(in the rows, 128 means zero)
Each row of numbers belongs to one of the things below and depends on some of the facts about them. Some rows are named. Which thing is each other row?

Known rows:
vulus: [130  89 135  98  73 121 104  95 121  85 135 167 130 160  58 122 121 110
 139 159 115 136 152 124 146 100  97 185 120 135 129 120 143 181 108 153]
vobrik: [118 141 103 104 150 133 161 147 133 149 131 183  97 114  73 119 118 136
 137 140 121 126 124  85 135 129 126 120 121 147 126 125 135 125 138 134]
fakepu: [143 108 131 117 122 113 140 104 151 105 138 151 129 108 126 113 121 133
 144 147 114 136 118 139 146  94 135 167 114 153 151 127 142 152 123 133]
bigru: [127 128 130 128 122 115 133 134 110 109 136  95 119 126 164 130 134 101
 111 148 112 136 122 155 134 107 131 142 102 146 131 125 141 103 128 139]
fluklogak: [107 132 111 107  44 134 121 146 126 130 111 154 114 139  25 129 121 105
 112 173  92 122 129 140 135 108 102 121 140  97 117 113 124 136 108 155]
flufluzes: [132  99 138 141 121 119  78 123  96 130 135  83 130 158 180 109 129  98
 108 165  98 139 156  85 124 146 124 147 108 131 137 120 136  96 129 162]
grosum: [163 152 147 108 110 123 141  89 135 123 134 166 122 140 114 104 127 118
 146 146  99 135 135 172 153 113 139 167 153 130 136 130 159 174 106 114]
lolofo: [115 121 116 106 121 112 141 137 113 106 142 107 120 106 145 133 139  97
 109 144 123 139 114 128 136  73 132 134  95 162 139 127 145  98 135 142]
brumol: [116 140 101  99 153 132 166 145 136 149 132 185  97 110  70 118 119 136
 138 139 120 127 124  85 135 124 127 118 120 150 128 126 135 125 138 133]
brogu: [112 145 100 105 143 133 175 146 128 145 135 164  93  91  84 124 114 134
 150 143 121 124 112 115 139 106 127 125 108 149 120 124 134 120 146 131]
kluvem: [137 122 149 123 144 111 125 136 131  95 124  77 134 125 163 124 128 120
  81 132 119 128 126 147 134 143 137 129 116 150 139 124 127 119 119 138]
gofle: [134 124 138 130 130 117 120 132 113 110 132 115 121 151 157 123 137 104
 101 140 111 136 136 130 129 138 130 142 115 141 136 126 140 111 120 139]
treplon: [144 122 141 148 149 118 103 125 103 145 138  78 127 143 223 104 131 107
 111 159  96 139 146  94 123 158 150 136 119 136 142 126 140  84 133 148]
nugren: [135 144 118 134 136 122 134 127 107 149 147 110 113 109 195 102 119 122
 144 169 107 131 128 131 129 136 148 136 109 143 131 123 137  72 144 146]
popan: [102  96 102 114 110 136 106 140 131 144 126 168 110 110  46 114 105 125
 139 164 120 127 133  84 142 107 106 118 105 130 125 113 120 128 142 154]
fasu: [111 108 114 115  79 125 103 129  99 107 138 138 119 139  93 121 117 105
 131 178 120 130 145 145 135 106 102 144  96 132 116 113 128 107 129 161]
pime: [112 134 109 132 102 130 122 149 118 173 128 101 120 116 141 106 117 122
 127 180  79 126 124  72 119 130 140 123 129 118 134 117 124  84 134 165]
klumi: [134 143 155 117 137 113 151 136 111  84 131  46 126 132 179 133 125 120
  88 130 121 124 126 157 128 154 131 146 113 153 124 126 126 118 118 143]
grapluk: [123 144 124  97 171 129 175 150 150 128 122 130 114  91  83 121 106 158
 110 124 132 114 113 103 138 152 132 110 124 158 125 123 115 139 130 132]
vupelo: [139 123 134 154 107 116 120 146 127 105 131 135 113 161 186 142 134 118
 119 143  96 137 112 186 126 158 116 150  98 112 139 122 135 112 124 124]
muzim: [125 141 115 106 108 122 140 138 127 126 139 164 120 125 123 120 125 126
 118 153 107 131 109 153 131 127 129 122 113 129 138 119 137 101 128 133]

Some facts about the things:
planimos: uses; brebozar: belongs to class
fluklogak: planimos skedi; brebozar d
vobrik: planimos marur; brebozar a
flafler: brebozar c
botren: planimos bigru; brebozar e
zestu: planimos rebrur; brebozar b
zavun: planimos zogron; brebozar c
fasu: planimos zapagrem; brebozar c
flidrus: planimos betruk; brebozar a
lubrak: planimos skupla; brebozar d
vuzu: planimos zestu; brebozar b
peska: planimos grosum; brebozar e
sigubis: planimos muzim; brebozar a
vupelo: planimos biklur; brebozar b
madraka: planimos sanoda; brebozar c
kobus: planimos fakepu; brebozar a
biklur: planimos vitrim; brebozar d
vaska: planimos puze; brebozar a
groskem: planimos brustetrim; brebozar a
gofle: brebozar b
flufluzes: planimos mistum; brebozar b
flivin: planimos flipu; brebozar d
kluvem: planimos vifidro; brebozar b
trurol: planimos kluvem; brebozar c
soplin: planimos fodrok; brebozar c
vistezi: planimos mudasuk; brebozar c
zirus: planimos sasar; brebozar b
skupla: planimos flepu; brebozar b
treplon: planimos stoplir; brebozar b
peka: planimos mobrir; brebozar a
betruk: planimos klumi; brebozar d
grobrever: planimos grapluk; brebozar e
skedi: planimos lera; brebozar a
paduklor: brebozar a
dobri: planimos fluklogak; brebozar e
flukar: planimos groskem; brebozar a
rebrur: planimos zirus; brebozar b
mosis: planimos gofle; brebozar a
gulor: planimos staflar; brebozar e
staflar: planimos pime; brebozar a
nuklos: planimos grobrever; brebozar c
vitrim: planimos flomik; brebozar a
dibulom: planimos dabran; brebozar c
bebri: planimos plafla; brebozar b
bomam: planimos genoger; brebozar c
tigesu: planimos gulor; brebozar a
dreklek: planimos dagastol; brebozar b
klumi: planimos nuklos; brebozar b
flepu: planimos flivin; brebozar b
dagastol: planimos trebrul; brebozar a
puze: planimos niskik; brebozar b
popan: planimos fasu; brebozar a
brogu: planimos tragris; brebozar a
dratel: planimos vaska; brebozar c
brenel: planimos puder; brebozar e
pemetrim: planimos lubrak; brebozar d
puder: planimos broflabus; brebozar b
marur: planimos gulebos; brebozar a
zogron: planimos buzel; brebozar c
grapluk: planimos gemen; brebozar a
plaril: planimos pemetrim; brebozar c
muzim: planimos dratel; brebozar c
gagrak: planimos nufliplum; brebozar e
drostam: planimos brumol; brebozar a
fakepu: planimos vobrik; brebozar e
trebrul: planimos skuvagro; brebozar b
flidak: planimos brutror; brebozar b
diplum: planimos lolofo; brebozar a
flipu: planimos skubrom; brebozar b
flili: planimos miveskar; brebozar a
klavafes: planimos vara; brebozar a
skabil: planimos flili; brebozar c
mogrir: planimos brenel; brebozar b
doror: planimos nistu; brebozar d
brumol: planimos doror; brebozar a
troklel: planimos flidrus; brebozar a
tragris: brebozar e
zapagrem: planimos sutrar; brebozar e
pime: planimos pluzak; brebozar d
gemen: planimos muti; brebozar a
truflok: planimos karor; brebozar b
poklimak: planimos viger; brebozar a
sasar: planimos soplin; brebozar e
pluzak: planimos flufluzes; brebozar d
genoger: planimos peska; brebozar b
sutrar: planimos tumar; brebozar c
vara: planimos bomam; brebozar d
tidan: planimos feplabrok; brebozar a
skurol: brebozar b
visko: planimos flukar; brebozar d
roso: planimos skupli; brebozar b
staflas: planimos drostam; brebozar e
lopem: planimos staflas; brebozar b
nistu: planimos truplu; brebozar e
muti: planimos gutrom; brebozar b
riskam: planimos paduklor; brebozar c
mobrir: planimos botren; brebozar c
stakli: planimos bebri; brebozar a
vifidro: planimos roso; brebozar e
flomik: planimos vuzu; brebozar d
viger: planimos grusogrik; brebozar c
nugren: planimos treplon; brebozar c
niskik: planimos dreklek; brebozar a
lolofo: planimos zavun; brebozar b
bomuk: planimos vupelo; brebozar b
skubrom: brebozar e
driklon: planimos kleplu; brebozar b
fodrok: planimos plaril; brebozar a
gutrom: planimos trurol; brebozar c
mesta: planimos brogu; brebozar e
kleplu: planimos flidak; brebozar b
deva: brebozar d
karor: planimos troklel; brebozar c
stoplir: planimos tigesu; brebozar b
flizi: planimos peka; brebozar a
nufliplum: planimos popan; brebozar d
griva: planimos tidan; brebozar d
dade: planimos mosis; brebozar e
miveskar: brebozar e
grifliner: brebozar c
gulebos: planimos mesta; brebozar c
truplu: planimos rikar; brebozar e
deder: planimos madraka; brebozar d
sanoda: planimos vistezi; brebozar c
tumar: planimos vulus; brebozar e
dulebur: planimos nugren; brebozar d
brustetrim: planimos deva; brebozar a
grosum: planimos deder; brebozar e
flale: planimos diplum; brebozar e
plafla: planimos flale; brebozar b
brutror: planimos dulebur; brebozar e
mistum: planimos gagrak; brebozar c
mudasuk: planimos visko; brebozar a
broflabus: planimos bomuk; brebozar a
grusogrik: planimos stakli; brebozar a
buzel: brebozar b
skuvagro: brebozar b
vulus: planimos dobri; brebozar e
rikar: brebozar b
feplabrok: planimos skabil; brebozar e
lera: planimos klavafes; brebozar d
bigru: planimos dade; brebozar b
foflikle: planimos flizi; brebozar c
dabran: planimos mepom; brebozar c
doski: planimos lopem; brebozar a
mepom: planimos truflok; brebozar b
skupli: planimos riskam; brebozar a

Which thing is each row?
No name comes twice in this set of rows, the named rows included.
[117 113 115 117  89 126  96 128 110 136 141 130 129 139 134 110 116 119
 124 175  98 133 129 115 127 132 119 133 101 118 134 112 131  93 135 158] => mistum
[120 152 112 130 111 128 144 151 129 175 126 109 114 107 149 108 121 128
 126 170  80 125 114  88 121 128 151 116 134 122 135 121 127  83 135 150] => dulebur
[125 150 129 120 136 119 170 158 151 123 111  93 117 101  99 121 116 138
  95 145 116 113 118 110 127 152 139 119 144 146 125 123 106 120 113 150] => betruk
[153 137 152 134 103 122  97 121 121 122 117 124 127 141 126 116 132  93
  99 154  99 133 134 209 150 122 135 122 140 111 134 123 144 131 113 121] => genoger
[142 123 130 113 114 118 133  99 136 133 150 128 132 117 176 106 120 139
 150 153  90 138 110 114 136 109 142 168 114 139 153 125 149 136 131 135] => brutror
[160 138 146 116 104 123 129  90 147 118 127 168 128 119 100 106 121 120
 147 153  98 134 123 195 160  95 140 157 144 127 142 128 154 172 112 115] => peska
[141 162 129 114  89 129 136 120 112 124 130 162 110 134  93 119 123 104
 133 163 111 128 133 219 147 116 124 132 133 117 114 122 144 121 117 129] => bomam

Now the same things, written a new way:
Some things and their rows:
tigesu: [152  97 143 168 162 116 136  95  98 148 143 136 115 119 185  71 135 170
 140  66 138 179 102 140 120 154 114]
staflar: [149 102 147 171 158 114 132  98  97 142 141 138 120 119 184  67 129 168
 141  66 140 177 100 138 113 157 111]
mudasuk: [180  99 146 164 153 144 140 136  93 131 143 139 135 158 149 107 153 148
 159  56 101 171 109 155 127 160 142]
soplin: [120 203  98 123 163 143 135 155 228 149 185 112 160  88 155 112 133  86
 113 131 119  87 139 130 147 104 146]
fodrok: [125 111 140 185 166 100 137 149 114 130 160 134 204  85 141  79 155 138
 114  59 111 147 104 154 117 139 158]
vaska: [136 116 159 175 148 127 125 131 101 115 132 152 154 143 145  86 144 153
 148  76 117 165  88 140 128 163 122]
fasu: [137 232 111 139 131 160 119 133 208 142 147 137 128 127 161  98  98  88
 146 154 132 100 128  95 104 121  86]
flomik: [132 171 128  71 110  95  97 187  55 152 118 118 118 100 102 134 110 137
 167 107 154  99  95 141 198  76 135]
peska: [164  97 100 140 115 133 120  91 120 176 110  74 148 144  83 175 111 122
 158 142  83 110 188 166 143 177 119]
biklur: [134 173 133  67 107 103  94 185  50 149 113 123 112 112 104 133 107 139
 176 112 156 102  94 141 200  79 128]
mosis: [150 115 165 155 151 131 130 128  92 105 134 166 147 129 138  88 144 136
 123  81 124 161  87 153 114 180 117]
skuvagro: [110  70 134  67 110 132 158 139 122  60 108 157 102 134 117 146 136 105
  82 165 165 124 141 123  86 124 162]
puder: [ 84  72 134  83 111 135 149 148 126  87 102 151 128 157 143 151 124 137
 154 166 161 129 143 122 120  74 168]
dagastol: [143 115 163 164 151 127 127 132  96 108 130 159 149 137 142  87 142 144
 138  79 120 164  88 147 120 174 119]
viger: [134 199 107 122 144 165 117 124 228 155 155 126 117 145 152 113 140  97
 118 155 126 106 118 107 156 119  97]
sutrar: [140 232 115 143 126 166 116 137 206 142 143 139 139 132 155 104 101  81
 144 156 127  96 127  96 102 116  85]
brutror: [124  93 104 136 131 107 116  58 126 178 116  71 121 110 112 149  99 151
 136 148 116 117 176 157 155 178 100]
troklel: [103 139 175 196 154 120 128 147 101  62 140 140 121 147 130 103 140 165
 143  68  91 169  92 116 129 190 140]
brustetrim: [163 110 160 151 151 134 137 130  91 109 134 162 139 133 137  94 146 134
 127  75 118 164  93 160 117 181 126]
brumol: [141 118 161 173 150 125 126 130  97 120 130 155 153 138 146  90 144 151
 146  77 119 165  89 143 124 161 124]
mobrir: [136 208 113 118 148 166 126 135 214 140 163 128 110 137 160 121 124  98
 134 146 121 106 127 113 148 123 111]

Name these rows:
No name comes twice in this set of rows, the named rows included.
[144 208 118 109 148 166 129 133 213 135 163 135 108 128 155 120 123  90
 124 150 124 104 125 120 143 134 108] => skabil
[ 57  98 146 124 114 123 155 150 132  46 117 134  87 150 120 178 131 149
 115 156 122 142 149  81 103  97 182] => klumi
[134 103 150 180 142 127 110 118 113 139 123 147 166 156 135  78 170 152
 123  91 124 164  75 133 139 153 102] => grusogrik
[ 97  63 116 100 113 127 155 130 135  99 115 128 107 146 146 144 135 138
 123 155 156 135 153 106 101  75 165] => kleplu
[169 192 108 126  75 102  92 178  51 160 104 109 123 110  78 130 115 112
 135 111 134 102 107  94 121  79 111] => fluklogak
[130  96 147 183 139 128 104 115 121 147 119 146 171 164 131  73 177 153
 118  95 127 163  70 131 144 153  95] => stakli
[ 71  69 135  73 122 129 150 163 130  91 108 153 154 138 143 148 122 134
 163 162 165 119 146 139 129  64 183] => vuzu
[133 137 186 193 152 126 130 107  91 129 139 187 146 112 144 138 146 169
 114  93  94 184  86 141 124 126 113] => gemen
[139 135 156 191 137 119 117 124  92 120 118 158 165 124 154  66 117 146
 153  83 132 161  90 125  82 157 100] => popan
[184 158 100  93 102 105 113 174  58 165 133  85  68 122  94 148 131 129
 136  85 124 117 122 116 168  95 147] => visko
[124 201  92 133 162 140 137 151 232 153 190 104 159  82 153 109 138  83
  96 126 113  87 143 122 138 105 148] => plaril
[105  80 141 112 108 133 155 106 124 130 113 177 124 117 143 198 139 145
  95 180 140 150 145 117  97  25 147] => kluvem
[103  69 129  79 109 131 156 140 125  74 112 149 108 138 123 148 135 114
  99 161 159 128 144 118  89 104 164] => skurol

